In the rows, zero is written as 128.
Each row of numbers belongs to one of the nodes below and depends on some of the facts about them. Some rows are named. Which node is each other row?

Facts:
traver: ξ a
gelem: ε meplu vitutir; τ 748; κ deda; ξ a
guves: ε nuklas skanabis; τ 185; κ gobik; ξ d
kitol: ε tifos; τ 748; κ godel; ξ b
drabor: ε feziplor; τ 335; κ tuse; ξ d
tepurek: ε gekel fluklis; τ 748; κ nebre; ξ b
fogas: ε feziplor; τ 469; κ stodrir; ξ b
trobran: ε tiron; τ 515; κ godel; ξ e
stukezom: τ 185; κ skobebar; ξ a
skivur: ε nonis; τ 748; κ deda; ξ a
pimiste: τ 185; κ stodrir; ξ a
fligrik: ε flefak godel plifle; τ 185; κ dese; ξ a
dobros: τ 515; κ gelam; ξ b
flusto: τ 748; κ bodek; ξ a
trestis: τ 748; κ gobik; ξ a
klumen: ε tranin; τ 515; κ kletrun; ξ b
brugru: τ 748; κ beski; ξ a
klakil: ε tranin; τ 335; κ gifer; ξ a
revum: τ 469; κ roso; ξ a
tranin: τ 335; κ gukik; ξ b
gredre: ε grizus skanabis; τ 748; κ skobebar; ξ e
trofliskas: τ 748; κ skobebar; ξ b
tutrer: τ 515; κ flodes; ξ c
mabrar: ε skepluk; τ 748; κ gelam; ξ d
ritre: ε grinum; τ 185; κ gelam; ξ d
lobras: ε stustul; τ 335; κ fitreskor; ξ b
skatrel: τ 748; κ broti; ξ a
lobrom: τ 515; κ nebre; ξ a
gegrim: τ 335; κ vilo; ξ c
sonul: κ klodrol; ξ d
gifer: ε stosar rilik; ξ d
stodrir: ε klakil stabim; κ gakluto; ξ a
zusen: ε gobik; τ 335; κ bepas; ξ a
flufatra: ε tranin skepluk; τ 335; κ flifluma; ξ e
lolor: τ 469; κ triman; ξ a
mivil: τ 515; κ skenok; ξ a
stustul: ε fezim; τ 185; κ traver; ξ d
klatufe: τ 748; κ kletrun; ξ b
fladum: τ 515; κ bodek; ξ a
feziplor: τ 335; κ fitreskor; ξ a
kletrun: ε zipus skepluk; ξ e
skodam: ξ d
vagras: ε dopon lusul; τ 335; κ bepas; ξ b
plifos: τ 335; κ fitreskor; ξ a
rugrom: ε revum; τ 469; κ skodam; ξ b
zikli: ε lusul; τ 515; κ beski; ξ a
gakluto: ε zusen; ξ a
fedre: τ 748; κ kletrun; ξ c
muplizu: τ 335; κ skodam; ξ b
vitutir: τ 748; κ sonul; ξ c
skepluk: ε grizus; τ 748; κ gifer; ξ a
tifos: ε drabor; κ gifer; ξ e
goklan: τ 469; κ stodrir; ξ b
druski: ε nostul rola; τ 748; κ bodek; ξ d
stamiguk: τ 469; κ fleflur; ξ d
tuzis: τ 185; κ flodes; ξ d
rolam: ε grizus; τ 335; κ tifos; ξ c
grista: ε skedra grinum; τ 515; κ bepas; ξ a
deda: κ skodam; ξ d
listik: ε fitrepler; τ 185; κ tifos; ξ a
flavoflo: τ 469; κ dese; ξ e
pluplo: ε flesel; τ 185; κ skodam; ξ e
ditrun: τ 185; κ tuse; ξ a
dopon: τ 748; κ kletrun; ξ c
fadrodam: κ kletrun; ξ a
granim: ε rolam klodrol; τ 335; κ klodrol; ξ a
doni: τ 515; κ tuse; ξ a
klabor: ε tranin; τ 515; κ gakluto; ξ a
sedrulis: ε durarel; τ 335; κ roso; ξ c
trofin: ε valon; τ 748; κ triman; ξ a
sepu: ε braga; τ 185; κ bepas; ξ a
plitram: τ 748; κ fitreskor; ξ b
gulati: ε feziplor stosar; τ 748; κ skonar; ξ c
plavi: τ 185; κ vilo; ξ c
broti: ε rozuk; κ gakluto; ξ a
stefe: τ 185; κ nebre; ξ e
sefle: ε valon grinum fezim; τ 515; κ tifos; ξ a
braga: ε grizus; τ 748; κ gobik; ξ a
zagrum: τ 515; κ tifos; ξ b
bepas: ε grizus; κ gifer; ξ b
durarel: ε gegrim rimam stabim; τ 748; κ tuse; ξ d
brosi: ε feziplor gekel; τ 469; κ vumin; ξ e
rozuk: ε tepurek; τ 748; κ nebre; ξ b
plifle: ε trofliskas; τ 335; κ gukik; ξ c
vumin: ε tutrer; ξ b
skedra: ε tifos; τ 335; κ roso; ξ a
dronok: τ 515; κ dese; ξ c
korur: τ 335; κ tuse; ξ a
fezim: ε grizus; τ 335; κ stodrir; ξ d
tiron: τ 748; κ vumin; ξ b
vubis: τ 748; κ stodrir; ξ d
plagruso: ε tranin; τ 185; κ fitreskor; ξ a
stoledun: τ 748; κ stodrir; ξ a
skodrul: ε nudrin; τ 335; κ gukik; ξ d
movem: ε grizus; τ 515; κ gobik; ξ a
gistuplir: τ 335; κ skobebar; ξ d
sobul: ε stosar; τ 185; κ tuse; ξ b
rilik: ε fezim; τ 185; κ skobebar; ξ c
dratel: τ 469; κ skonar; ξ a
voploma: τ 515; κ vilo; ξ a
lubar: τ 748; κ skodam; ξ e
tuse: ε dese; κ vumin; ξ e
fitreskor: κ gakluto; ξ c
dreflu: τ 469; κ roso; ξ d
rimam: ε plifos trofin fezim; τ 748; κ flodes; ξ a
treten: ε rulifal zikli; τ 185; κ gelam; ξ a
futrur: ε rimam muplizu; τ 335; κ gobik; ξ c
grizus: τ 748; κ roso; ξ a
grodraki: τ 335; κ flifluma; ξ a
doka: τ 469; κ dese; ξ a
siklur: τ 748; κ godel; ξ d
vebren: τ 748; κ bodek; ξ a
gelam: ξ b
stosteskan: ε stoledun; τ 185; κ skenok; ξ c
nostul: ε doka; τ 748; κ bepas; ξ a
triga: ε gegrim floflen; τ 515; κ deda; ξ b
grepas: ε rozuk; τ 748; κ gakluto; ξ a
fleflur: κ gukik; ξ c
mibru: τ 335; κ tuse; ξ c
grifi: ε gredre; τ 748; κ flifluma; ξ d
vener: ε lobras; τ 185; κ gelam; ξ e
vilo: κ vumin; ξ a
skobebar: ε vubos stukezom rilik; κ vumin; ξ e
klodrol: ε drabor; ξ a
difos: τ 469; κ godel; ξ a
rurur: ε nuklas tranin; τ 515; κ tifos; ξ d
seplil: ε trofliskas sepu; τ 185; κ nebre; ξ b
fuvatan: ε vitutir; τ 515; κ traver; ξ a
gukik: ξ b
skodru: ε lusul; τ 185; κ gobik; ξ b
rulifal: ε rimam; τ 748; κ dese; ξ a
zipus: ε sotros grizus; τ 748; κ triman; ξ e
godel: ε tutrer; κ klodrol; ξ b
vapli: τ 185; κ gifer; ξ d
nudrin: ε skepluk; τ 469; κ bepas; ξ c
sotros: ε valon; τ 335; κ fleflur; ξ e
valon: ε grizus; τ 185; κ flifluma; ξ d
plode: ε sefle plagruso; τ 185; κ roso; ξ d
flutru: τ 748; κ sonul; ξ b
skanabis: ε grizus tranin; τ 335; κ skonar; ξ a
gobik: κ klodrol; ξ a
brufliskol: ε gredre; τ 335; κ bepas; ξ a
brodrur: ε futrur dogul plifos; τ 748; κ bepas; ξ a
roso: κ klodrol; ξ b
lusul: ε skepluk; τ 748; κ roso; ξ d
bodek: κ skodam; ξ e
niflum: κ skodam; ξ a
biklim: ε sobul stosar; τ 335; κ fleflur; ξ b
besta: τ 335; κ fadrodam; ξ b
talol: ε plagruso; τ 335; κ vilo; ξ a
skigo: ε tifos; τ 469; κ fitreskor; ξ d
grinum: ε dreflu; τ 748; κ klodrol; ξ e
zotron: ε movem; τ 515; κ beski; ξ a
vimor: ε plagruso; τ 185; κ gifer; ξ a
dogul: τ 469; κ tuse; ξ b
lanuk: τ 335; κ deda; ξ a
grere: τ 469; κ vilo; ξ b
fluklis: τ 335; κ triman; ξ a
beski: ε grinum gekel; κ traver; ξ a
stosar: ε grizus; τ 185; κ flifluma; ξ e
fitrepler: ε gredre braga; τ 515; κ bodek; ξ d
stefluruk: ε vagras tranin; τ 335; κ traver; ξ c
sibridri: ε vilo; τ 748; κ skobebar; ξ c
troplik: τ 335; κ beski; ξ d
klunun: ε vumin; τ 185; κ vumin; ξ a
rola: ε feziplor; τ 185; κ gelam; ξ b
nebre: κ gukik; ξ c
skuzir: ε grizus skepluk; τ 748; κ fadrodam; ξ a
meplu: τ 185; κ gelam; ξ d
klusta: τ 515; κ flodes; ξ a
veflova: τ 748; κ niflum; ξ a
vedam: ε grizus skanabis flesel; τ 515; κ stodrir; ξ c
stifla: ε siklur; τ 748; κ deda; ξ d
damiskos: τ 748; κ beski; ξ a
kledrim: τ 335; κ flifluma; ξ e
sistes: ε fogas doka tifos; τ 185; κ vilo; ξ a
sugrek: τ 515; κ fleflur; ξ a
flefak: τ 515; κ deda; ξ a
skenok: ε gobik; κ klodrol; ξ d
rabrak: ε tutrer brodrur; τ 748; κ triman; ξ d
skubram: ε trofin skepluk; τ 515; κ vilo; ξ a
klinalos: ε lusul; τ 515; κ beski; ξ b
vubos: ε plode; τ 748; κ gobik; ξ a
flodes: ε treten; κ gukik; ξ a
floflen: ε rolam vapli; τ 748; κ triman; ξ d
skonar: κ gukik; ξ e
gekel: ε tranin stosar; τ 515; κ flifluma; ξ a
flifluma: κ gifer; ξ a
triman: ε grizus; κ klodrol; ξ d
dremur: τ 748; κ skonar; ξ c
nuklas: ε fezim; τ 515; κ vumin; ξ b
nonis: ε skepluk; τ 469; κ dese; ξ a
zitro: ε vubos godel stabim; τ 469; κ deda; ξ a
gizonom: ε stosar; τ 748; κ skenok; ξ d
flesel: ε feziplor grinum skanabis; τ 748; κ gobik; ξ b
dradris: ε braga; τ 748; κ stodrir; ξ b
rumok: τ 469; κ skenok; ξ e
gatras: τ 748; κ dese; ξ b
tedube: ε flefak skepluk; τ 515; κ kletrun; ξ c
plusak: τ 185; κ broti; ξ e
dese: ε grizus; κ gakluto; ξ a
fleskupen: τ 748; κ sonul; ξ a
gegrabren: ε tifos; τ 748; κ flifluma; ξ d
trodruvu: τ 748; κ flodes; ξ c
stabim: ε vumin; τ 515; κ triman; ξ c

Known rows:
rulifal: [130 113 146 129  78 147 101 148  77 127  91 150 122 160 124 107 146 192
 124 128 124 130 109 146 145 109]
biklim: [ 94 147 163 130 161 184 137 146 149 106 141 123 108 104 107  96 130  99
 135 116 107  85 143 191 189 122]
plusak: [150 130 183 123 197 117 138 123 134 116  72 128 125 175  93 147 136 132
 106 121 204  95 127 119 136 133]
nebre: [126 184 149 132 125  68  98 108 181 149 118 130 146 124 184 126 111  80
 147 112 107 171 146  59  90 162]
plifle: [ 86 133 163 131 138 158 120 179 167  91 153 120 130 138 119  80 119  82
 144 123  95 105 118 180 196 119]
besta: [ 94 111 152 135 143 139 148 158 172  90 144 111 122 151 107 108 118 120
 125 120 129  97 126 188 184 128]
zipus: [122  91 159 130 184 191 139 148 104 136  79 140 102 113  98 123 144 224
 157 137 183  87 108 131  90 125]
skigo: [165 201  98 100  94 100 133  71 120 116 143 113 135 123 119 106 111  96
  76 140 140 170 170 119 160 129]
niflum: [147 141 124 136 117  80 117  89 142 165  97 132 137 133 169 167 103  77
 116 115 130 157 146  67  95 153]
gegrim: [ 90 129 128 126 155 143 129 205 134  98 184 129 122 169 114  84 132  90
 153 121  85 127 103 188 199 127]
triga: [100 145 128 131 131 118 123 134 144 168 136 158 102 116 171 141 136 143
 116  95 110 134 151 130  99 142]
rurur: [120 129  91 127  67 125 116  90 127 142 177 150 112  58 161 163 158 136
 104 126  83 153 159 142  88 117]
stifla: [125 110 101 125  37  90 154 106 116 105 123 101 149 102 126 119 128 199
 131 116 100 144 135 161 143 119]
ritre: [149 166  85 100  93 110 143  85 120 104 147 100 151 113 104 105 121 126
 115 148 131 145 153 141 173 122]
valon: [127 146  88 112 106 110 127  78 111 100 160 137 152  90  84 149 166  97
 126 172  92 154 142 139 159 113]
grodraki: [117  79 136 154 135 152 123 128 159  97 152 120 139 152  92 141 111  95
 101 149  96  56 122 183 178  99]
mabrar: [119 118 103 122  61 133 144 122  85 104 131 127 135  72 120  97 148 187
 141 134  85 139 132 162 137 110]

Which node is each row?
No name comes twice in this set of rows, the named rows included.
[146 175 135 117 117 117  98  92 112 186  90 148 143 138 163 145 122  97
  95 103 124 161 159  75 103 138]  stodrir
[149 145 171 123 217 132 146 118 122 138  83 135 115 141  81 154 147 130
 130 135 171  79 123 129 126 123]  vener
[ 93 124  96 130  96 162 149 130 130  93 143 110 134  87  89  84 127  86
 116 120  88 121 144 197 196 111]  skodrul
[131 162  72  98  94 135 124  81 125 160 137 123 129  41 145 132 134  94
 118 121 118 194 170  67  92 161]  triman
[155 188 142 101 164 111 132 154 120 109 172 119 139 136 112 102 154  87
 158 138 102 149 100 129 148 129]  rilik
[ 68 134 139 129 116  90  91 155 152 157 149 164 123 158 179 128 132 111
 141 117  95 175 141 118 114 158]  tutrer
[109  90 124 145 121 130 104 148 111 168 131 160 116 134 159 152 128 103
 121 114 123 157 126 118 100 140]  flefak
[107  74 121 144 155 212 124 175 129  99 142 112 120 123  81 113  94 104
 129 148 130 108 107 161 173 125]  fluklis
[122 168 159 121  86 128 116 137 136 121 141 140 131 116 157  60 123 188
 177 134  89 111 115 149 143 110]  gulati
[ 92 112 147 162 164 146 134 169 140  79 133 143 101 126  85  99 123  73
 153 145 130 129 130 197 172 124]  tranin
[ 89 151  99  91 157 101 110 114 147 173 125 147 127 139 148 140 127 116
 136 118 147 170 169  64  86 185]  godel
[101  73  76 113  49 116 144 128 114  95 138  97 150 104 121 113 118 203
 142 137 129 153 135 139 128 130]  siklur
[151 187 141 121 160 118 135 110 128 116 141 134 126 142 111 104 117 127
 134 155 162 127 135 135 146 131]  rola
[133 152  52  92 125 115 140  87 124 110 162 101 151 108 108 121 109  98
 104 166 149 184 154 103 139 154]  dreflu

Now the same nodes, written a new way:
Named rows:
lobrom: [106 134 142 113 150 115 118 134  85 134 120 113 134 155 130 128 144 149
 121 167 137 143 151 119 129 103 125 134 119  94 129 115 177 107 100 158
 137 101 136  66  90]
plifos: [112 139 140 117 159 108 119 152  78 143 116 110 126 148 118 124 149 132
 123 155 138 156 151 139 100  84 124 131 118  99 126 145 175 105 101 148
 135 101 120  56  85]
fuvatan: [113 127 144 112 152 122 118 134  81 129 121 114 133 154 132 125 149 157
 129 161 140 145 148 117 136 101 123 136 106  95 127 107 179 109 103 161
 134 102 132  65  78]
flodes: [109 121 154 107 153 115 131 118 110 115 127 108 140 128 135 118 149 177
 130 143 149 140 127 129 109  96 127 139 108 103 119  96 175 120  98 130
 122  96 121  79 126]
skivur: [115  99 157 120 168 119 136 117 140 104 131 111 140 122 134 131 148 181
 117 155 151 132 126 103 104  99 137 142  98  99 121  96 170 117  93 123
 120  91 132  84 148]
brodrur: [121  97 153 125 164 122 141  96 135 107 132 109 140 125 136 131 143 176
 114 154 151 138 123 111 121  98 137 138 135  98 123 101 178 115  94 121
 119  90 110  86 139]
listik: [119 119 144 117 161 116 125 142  92 127 124 111 128 137 124 126 151 161
 123 157 145 147 139 128 111  95 123 130 107  96 122 123 176 111 101 145
 129 101 125  68 107]
muplizu: [115 132 127 119 150 101 114 123  68 154 117 127 130 143 113 130 145 123
 104 159 134 159 157 137 102  95 125 143  94 101 118 139 173 111 102 142
 121 100 136  48  85]
vumin: [113 115 142 107 142 110 127  85  99 130 130 126 144 117 127 123 148 168
 104 147 147 143 133 130 112 101 125 151  89 105 108  97 176 130 100 126
 109  95 130  73 125]
grere: [115 111 143 123 170  95 130  94 128 137 125 125 139 112 117 133 147 132
  85 143 142 153 136 133  66  79 144 150  91 112 111 132 164 122  91 103
 108  86 121  69 134]
plifle: [115 123 137 120 159 110 117 134  62 145 118 121 127 144 114 124 149 133
 119 156 139 163 153 130 103  90 118 130  96 102 118 129 177 113 105 146
 123 101 135  54  62]
mibru: [107 131 134 119 156 103 117 132  66 149 118 119 129 147 113 126 144 124
 110 164 137 160 156 134  97  90 119 130 106 101 119 138 175 112 101 143
 125 100 138  55  76]
vedam: [108 110 143 108 154 119 114 113  67 145 126 119 127 167 129 130 145 150
 105 176 140 151 150 133 137 114 117 127  85  99 120  99 183 115 103 160
 126  93 130  66  71]
rilik: [118 107 140 119 157 115 123 127  79 133 126 121 130 133 119 128 148 155
 104 162 144 153 145 121 108 101 118 130  93 100 113 113 178 118 105 141
 120 100 133  69  91]
fitrepler: [137 127 112 113 125 109 106  81  93 163 126 151 138 149 120 143 153 164
  75 158 132 149 157 140 167 110 131 170  53  93 113 107 174 122 111 155
 108  99 121  43 105]
skigo: [145 110 123 125 153  97 123  75 147 153 128 146 143 105 113 141 159 157
  62 126 140 156 138 148  99  75 149 175  52 109 102 126 162 131 103 105
  94  88  95  53 145]
flufatra: [118 150 128 113 160 101 111 142  88 152 117 139 127 167 103 131 166 164
 121 157 138 156 150 148 125  82 118 145  42  96 124 133 163 125  96 149
 115  95 169  36  90]

Name these rows:
No name comes twice in this set of rows, the named rows included.
[108 128 137 112 141 109 125  98 125 126 130 128 144 141 125 133 152 191
 130 149 146 142 137 132 130  97 123 152  72 103 118  86 168 131 100 126
 104  87 130  53 139]  kletrun
[111 104 136 118 147 116 115 115  65 118 118 126 136 171 138 124 140 162
 132 153 137 151 154 100 130 111 127 144  79 103 121  93 178 110 112 151
 125 105 160  58  66]  stabim
[121 106 155 123 182 108 134 129 134 119 123 109 135 117 125 124 154 151
 117 131 148 153 127 128  70  71 143 140  99 111 119 123 167 115  95 111
 120  90 105  75 117]  zitro
[120 123 119 120 135 108 109 127  91 137 118 135 140 173 131 135 144 182
 118 152 132 152 155 120 155 108 130 153  68 100 125  78 170 111 114 147
 117 101 145  49  85]  trobran
[119 110 129 108 157 103 109 149 103 156 130 127 121 166 121 140 155 185
  72 167 140 149 143 170 126 107 121 129  27 101 114 101 170 122 107 140
 116  91 118  63 127]  stosar
[114 122 136 114 142 120 115 101  74 140 123 132 137 147 122 131 148 149
 120 166 139 147 155 109 136 109 121 150  82  96 118 106 177 118 104 159
 119  98 146  51  78]  klinalos
[105 107 160  97 158 113 125 121 109 127 133  99 128 151 140 123 145 177
 119 154 150 141 123 168 113 109 126 128  90 107 121  88 180 116  98 132
 124  85  88  81 135]  dese
[106 120 137 120 155 106 123 126  82 135 124 119 132 138 117 131 142 144
 103 169 140 148 147 121 101 102 121 131 107  98 119 124 175 114  98 136
 121  98 149  67 110]  plavi
[121 117 145 118 160 119 126 144  93 126 124 111 129 132 124 125 152 162
 121 155 145 148 140 123 110  95 122 131 107  96 120 120 176 111 104 146
 129 102 122  68 104]  sistes
[147 130 108 121 133 104 108 101  85 171 121 151 134 131 109 137 159 148
  72 141 133 164 159 153 137  89 128 165  57  97 106 135 172 122 116 145
 106 103 104  37  95]  drabor
[132 116 117 111 121  96 116  76 120 134 126 146 150 136 131 133 144 193
  99 128 137 143 136 143 138 109 144 185  47 106 111  77 164 125 108 115
  95  96 128  51 156]  skenok
[149 120 105 122 134 101 107 131 103 160 122 147 137 124 108 143 145 178
  96 147 132 155 142 135 143 120 141 177  51  98 122  63 157 106 104 133
  98  97 130  46 120]  guves
[116  98 155 119 168 117 136 116 139 106 130 111 140 122 135 131 148 181
 109 154 150 132 126 105 103 100 138 140 102 100 121  96 170 117  94 122
 121  92 131  88 149]  gelem
[109 117 165 123 184 115 137 122 140 112 126 107 133 120 117 128 159 150
 161 140 153 148 130 118  66  70 135 144  90 108 124 128 163 118  88 118
 115  79 112  53 127]  nonis

